[[147 126 131 131 129 139 120 134 116 128 126]
 [122 123 109 136 121 141 126 137 121 135 141]
 [129 112 107 145 115 129 141 132 129 141 128]
 [128 144 145 117 138 119 131 126 131 115 121]
 [136 124 122 129 121 122 113 113 135 135 119]
 [113 121 111 129 132 120 120 139 145 132 134]
 [127 132 125 127 132 127 125 137 130 125 129]
 [140 125 118 140 125 125 141 141 128 130 120]] ==> 126

[[117 145 123 141 151 122 119 122 130]
 [120 122 125 130 109 134 114 144 135]
 [113 136 130 153 134 117 111 118 112]
 [122 136 112 124 106 125 135 136 133]
 [142 117 120 106 124 136 144 138 149]
 [113 108 137 143 140 141 133 122 121]] ==> 145

[[121 143 112 124 109 129 127 129 118 120 153 117 112 134]
 [117 142 117 133 112 136 115 132 124 134 150 108 111 120]
 [118 130 126 139 107 133 136 124 128 129 145 118 116 135]
 [135 127 116 120 118 128 131 121 111 112 138 119 118 131]
 [135 127 125 122 128 125 131 121 116 116 137 127 122 130]] ==> 143

[[136 112 127 124 129 132 139 130 128 125 126 130 122 126 129 141]
 [136 129 127 124 129 132 139 133 128 125 126 130 122 123 129 141]
 [136 124 127 124 129 132 139 130 128 125 126 130 122 126 115 141]
 [136 124 127 119 128 132 139 130 128 125 126 130 122 126 123 141]
 [136 124 127 124 129 132 134 130 128 125 138 130 122 126 129 141]
 [136 134 127 124 129 132 133 130 123 114 124 130 122 126 129 141]
 [136 124 127 125 129 132 139 101 128 125 136 130 122 126 129 141]
 [136 124 127 124 134 132 139 130 128 125 126 130 122 126 129 132]
 [136 124 127 124 137 132 139 120 128 125 126 130 122 126 129 137]
 [135 124 127 142 129 132 132 130 117 138 126 130 122 126 129 141]] ==> 112

[[113 121 146 110 115 122 111 111 120 150 136 134 106 146 113 137]
 [149 110 108 136 146 115 133 143 144 122 151 123 123 136 111 123]
 [142 106 111 136 113 106 145 124 106 145 150 139 127 117 116 122]
 [144 129 111 118 107 138 137 109 144 145 128 116 133 135 108 136]
 [117 108 106 141 146 134 148 116 116 135 106 147 146 112 143 141]
 [137 121 120 128 119 116 129 124 135 125 121 152 119 125 132 110]
 [125 113 116 115 108 117 143 122 122 124 139 104 148 147 107 140]] ==> 121

[[101 101 153 153 153 109 102 145 156]
 [102 101 157 153 155 112 102 150 156]
 [102 102 155 154 153 107 103 145 154]
 [151 155 104 106 103 139 145 114 106]
 [101 101 154 151 152 116 111 143 153]
 [104 106 151 151 150 118 110 139 151]
 [155 157 103 102 101 155 155 102 101]] ==> 101

[[123 143 128 122 127 135 123 123 131]
 [135 145 137 115 139 120 126 137 132]
 [131 124 141 126 155 113 139 141 123]
 [135 129 132 128 125 120 119 130 132]
 [137 126 120 127 130 129 141 138 130]
 [132 117 142 140 150 109 121 129 119]
 [129 133 113 124 109 142 132 126 135]
 [112 125 137 129 120 126 121 119 131]
 [126 130 126 139 122 132 109 112 125]
 [124 133 150 131 145 110 110 123 125]
 [120 103 127 149 122 128 120 113 117]] ==> 143
---
[[145 128 143 155 132 115]
 [142 145 148 158 108 117]] 142

[[117 118 131 131]
 [119 144 141 105]
 [117 144 143 103]] 119

[[121 123 125 104 131]
 [126 133 119 150  99]] 126

[[156 121 123 157]
 [113 118 154 128]
 [129 107 105 147]] 113

[[123 146 126 137 136 127]
 [128 117 125 121 130 127]
 [119 158 117 131 135 127]] 128

[[106 128 133 105 130]
 [141 114 123 140 125]
 [123 116 114 148 119]] 141

[[128 156 132 133 121 135]
 [121 121 127 125 118 135]] 121

[[127 146 124 140 127]
 [130  99 138 109 139]] 130

[[104 140 126 132 116]
 [ 99 141 124 127 115]
 [100 138 127 125 113]] 99
---
133,149,158,127 -> 149
130,135,109,106,124 -> 135
154,138,134,131,130,142 -> 138
144,127,112,99,123,125,126 -> 127
140,135,152,119 -> 135
109,115,154,101,137 -> 115
141,109,145,151,144,141,120 -> 109
156,137,126,155 -> 137
---
[[123 145 136 128 111 132]
 [133 131 124 115 134 116]
 [116 149 136 130 120 132]] gives 136

[[106 120 139 113 128]
 [125 130 134 125 133]
 [118 123 130 115 124]] gives 130

[[142 139 132 138 144 139]
 [113 130 139 111 100 138]
 [131 140 123 106 101 126]] gives 123

[[127 124 153 127]
 [138 126 137 130]
 [131 140 120 116]] gives 120

[[131 107 132 152 118]
 [119 104 116 150 123]
 [154 145 114 132 122]] gives 114

[[149 133 137 107]
 [138 124 128 123]
 [151 117 135 117]] gives 135
---
131,130,134,153,153 value 131

103,118,135,106,126 value 106

150,148,132,117,142 value 132

144,150,119,107 value 119

147,115,143,141,112
156,122,124,152,128
value 115

152,124,151,125 value 125

101,115,123,99,129,156,145 value 101

149,104,124,99,103,115,127 value 103

99,156,115,109,151 value 109
---
[130 124 122 106 131] result: 124

[133 105 120 124 140 129 138] result: 133

[120 157 127 125] result: 125

[[140 134 119 129 124]
 [129 149 115 132 125]] result: 134

[107 149 101 122 126] result: 122

[[154 150 116 118]
 [126 131 101 115]] result: 131

[[114 130 113 128]
 [131 136 157 152]] result: 136

[116 146 147 107 155 120] result: 146

[134 112 118 145 135 155] result: 135
---
Q:
116,121,120,115,115,138
111,150,136,124,124,105
A: 115

Q:
139,155,112,104,135,134
134,133,130,125,111,129
124,144,118,129,146,132
A: 135

Q: 147,147,110,135,155,136
A: 155

Q: 117,138,105,125,135,126
A: 135

Q: 133,126,153,103,129,143
A: 129

Q: 140,120,134,125,150,157
A: 150

Q: 131,144,119,120,152,100
A: 152

Q:
121,124,123,131,127,125
107,106,108,143,126,120
A: 127
---
[[136 138 136 153 129]
 [124 119 131 118 152]
 [136 132 111 133 116]] => 129, 136

[[130 134 141 112 124 151]
 [135 127 125 131 135 123]] => 151, 135

[[123 154 143 141]
 [113 149 117  98]] => 141, 113

[157 122 120 103] => 103, 157

[155  99 103 110 140] => 140, 155

[140 131 151 108 110 144] => 144, 140

[139 120 135 134 124 150] => 150, 139

[[128 132 107 126 121 149 123]
 [133 125 112 121 134 140 115]] => 123, 133

[[112 121 153 128 103 149 119]
 [150 146 130 123 123 153 145]
 [137 116 155 130 126 115 118]] => 119, 137

[117 149 148 102 133 128] => 128, 117
---
[119 117 130 145 127 157 115] | 119
[156 116 152 123 101 129 107] | 156
[132 127 154 125 131 128] | 132
[103 140 126 131 128 120 137] | 103
[ 98 112 109 128 118 157] | 98
[152 130 118 127 135 123] | 152
[100 143 122 108] | 100
[134 104 149 133] | 134
[129 104 122 119 133 130 132] | 129
---
[153 140 108 147 142] result: 153
[135 146 144 158] result: 135
[136 118 133 129 119 100] result: 136
[119 124 112 158] result: 119
[128 131 136 156 119] result: 128
[135 123 123 104 139 134 120] result: 135
---
[133 152 128 121 137 133 122] result: 133

[[143 121 134 108 117 126]
 [128 120 140 115 130 129]
 [148 138 155 129 151 146]] result: 151

[[132 129 117 139 128 131]
 [138 150 133 101 138 143]] result: 138

[143 143 140 109 107 130] result: 107

[[121 125 122 110 117 130 156]
 [111 125 120 110 118 135 102]
 [118 145 134 119 122 126 143]] result: 126

[[117 145 134 133 124]
 [141 143 150 114 105]
 [131 124 127 125 126]] result: 125
